Below is a small trained network, with its code and all its weights. Each question gives an input and a class and asks what happens when units are switched off, that is, made to give their printed mean instead of their output.

import numpy as np


def w(rows, s, z=0):
    codes = np.array(rows[::2]) - 128.0
    scale = np.full(codes.shape[1], s)
    scale[-1] = z or s
    return codes * scale


def norm(h):
    return h / np.sqrt((h * h).mean(-1, keepdims=True) + 1e-5)


def f(y):
    return y / 2 * (1 + np.tanh(0.7978845608 * (y + 0.044715 * y**3)))


def log_softmax(a):
    a = a - a.max(-1, keepdims=True)
    return a - np.log(np.exp(a).sum(-1, keepdims=True))


def net(x, mask):
    res = np.array(x, float).reshape(1, 3) / 4 @ E
    u = 0
    for l in range(2):
        y = f(norm(res) @ A[l][:, :-1].T + A[l][:, -1])
        res = res + np.where(mask[u : u + 9], y, B[l][:, -1]) @ B[l][:, :-1]
        u += 9
    return log_softmax(norm(res)[-1] @ U[:, :-1].T + U[:, -1])


A, B = {}, {}
E = w([
[41,222,189],'x0',
[253,131,113],'x1',
[119,160,46],'x2',
],0.0048)
A[0] = w([
[50,95,167,253],'0.n0',
[175,255,171,49],'0.n1',
[140,28,154,183],'0.n2',
[155,150,208,157],'0.n3',
[94,62,134,53],'0.n4',
[106,179,42,190],'0.n5',
[73,30,51,124],'0.n6',
[150,91,229,201],'0.n7',
[78,93,58,12],'0.n8',
],0.014,0.0053)
B[0] = w([
[189,193,165,254],'0.n0',
[121,43,52,192],'0.n1',
[127,254,204,219],'0.n2',
[127,9,153,191],'0.n3',
[106,147,174,137],'0.n4',
[235,92,36,209],'0.n5',
[219,148,195,208],'0.n6',
[103,122,233,226],'0.n7',
[165,51,222,139],'0.n8',
],0.0094,0.0068)
A[1] = w([
[82,130,185,55],'1.n0',
[39,127,159,202],'1.n1',
[157,148,28,161],'1.n2',
[83,123,160,96],'1.n3',
[51,34,44,50],'1.n4',
[95,133,185,109],'1.n5',
[159,153,13,232],'1.n6',
[187,110,238,211],'1.n7',
[38,10,161,4],'1.n8',
],0.013,0.0031)
B[1] = w([
[145,142,58,146],'1.n0',
[194,133,63,142],'1.n1',
[67,174,171,173],'1.n2',
[193,156,33,132],'1.n3',
[80,75,53,145],'1.n4',
[114,140,44,154],'1.n5',
[69,159,179,188],'1.n6',
[63,78,50,250],'1.n7',
[246,253,200,149],'1.n8',
],0.011,0.012)
U = w([
[112,253,236,230],'0',
[37,86,49,236],'1',
[224,38,183,3],'2',
],0.02,0.00067)

Each question gives the input, the list of numbers given to net, and the class t.
The units are the neurons (one row each of A and B). Each row of codes is followed by its name. A weight is (code - 128) times the scale printed after its matrix; where a second scale follows, it is the last column's (A, B and U).
mask holds one flag per neuron, layer by layer. A switched-off neuron (its flag False) gives its mean, the last column of its row in B, instead of its output. The means were averaged over made-up inputs and are rounded, as every weight is.
A unit's drop is (log p(t) with every unit on - log p(t) with that unit switched off) / (log p(t) with every unit on - log p(t) with every unit switched off).
The circuit of an input: a set's keep is (log p(t) with only the set's units on - log p(t) with every unit switched off) / (log p(t) with every unit on - log p(t) with every unit switched off). Starting from the 12 units with the biggest drops (on a tie, the unit counted first), units are removed one at a time, each time the one whose removal leaves the highest keep (on an exact tie, the one counted first), for as long as the keep stays at least 0.8.
units of the circuit, in order: the units of the circuit, biggest drop first
k most important neurons: the k neurons with the biggest drops, biggest first
k most important neurons of layer l: the k neurons of layer l with the biggest drops, biggest first
drop of u: that unit's drop, to one decimal
input [2,-3,6], class 0: most important neuron => 1.n7
input [3,1,5], class 1: 4 most important neurons of layer 0 => 0.n2, 0.n1, 0.n0, 0.n6
input [-4,1,3], class 0: 2 most important neurons => 0.n3, 0.n7
input [1,-3,-4], class 1: 2 most important neurons of layer 1 => 1.n7, 1.n8
input [0,4,-4], class 1: 3 most important neurons => 1.n7, 0.n2, 1.n5
input [-6,2,-8], class 1: 2 most important neurons of layer 1 => 1.n7, 1.n8
input [1,6,0], class 2: 4 most important neurons => 1.n7, 1.n8, 0.n5, 0.n0
input [0,7,3], class 0: 3 most important neurons of layer 1 => 1.n7, 1.n6, 1.n2
input [0,3,-4], class 1: 2 most important neurons => 1.n7, 0.n2
input [2,3,-7], class 2: 2 most important neurons => 0.n3, 1.n8
input [3,8,3], class 1: 2 most important neurons => 0.n1, 0.n2
input [5,3,-5], class 2: 2 most important neurons => 1.n8, 0.n3
input [6,4,-8], class 2: 2 most important neurons => 0.n3, 1.n8
input [-6,-4,3], class 2: units of the circuit, in order => 0.n6
input [7,-6,-6], class 1: drop of 0.n0 => 0.1
input [-6,-2,4], class 2: drop of 0.n6 => 1.8
input [5,-2,-7], class 1: drop of 1.n7 => 0.5
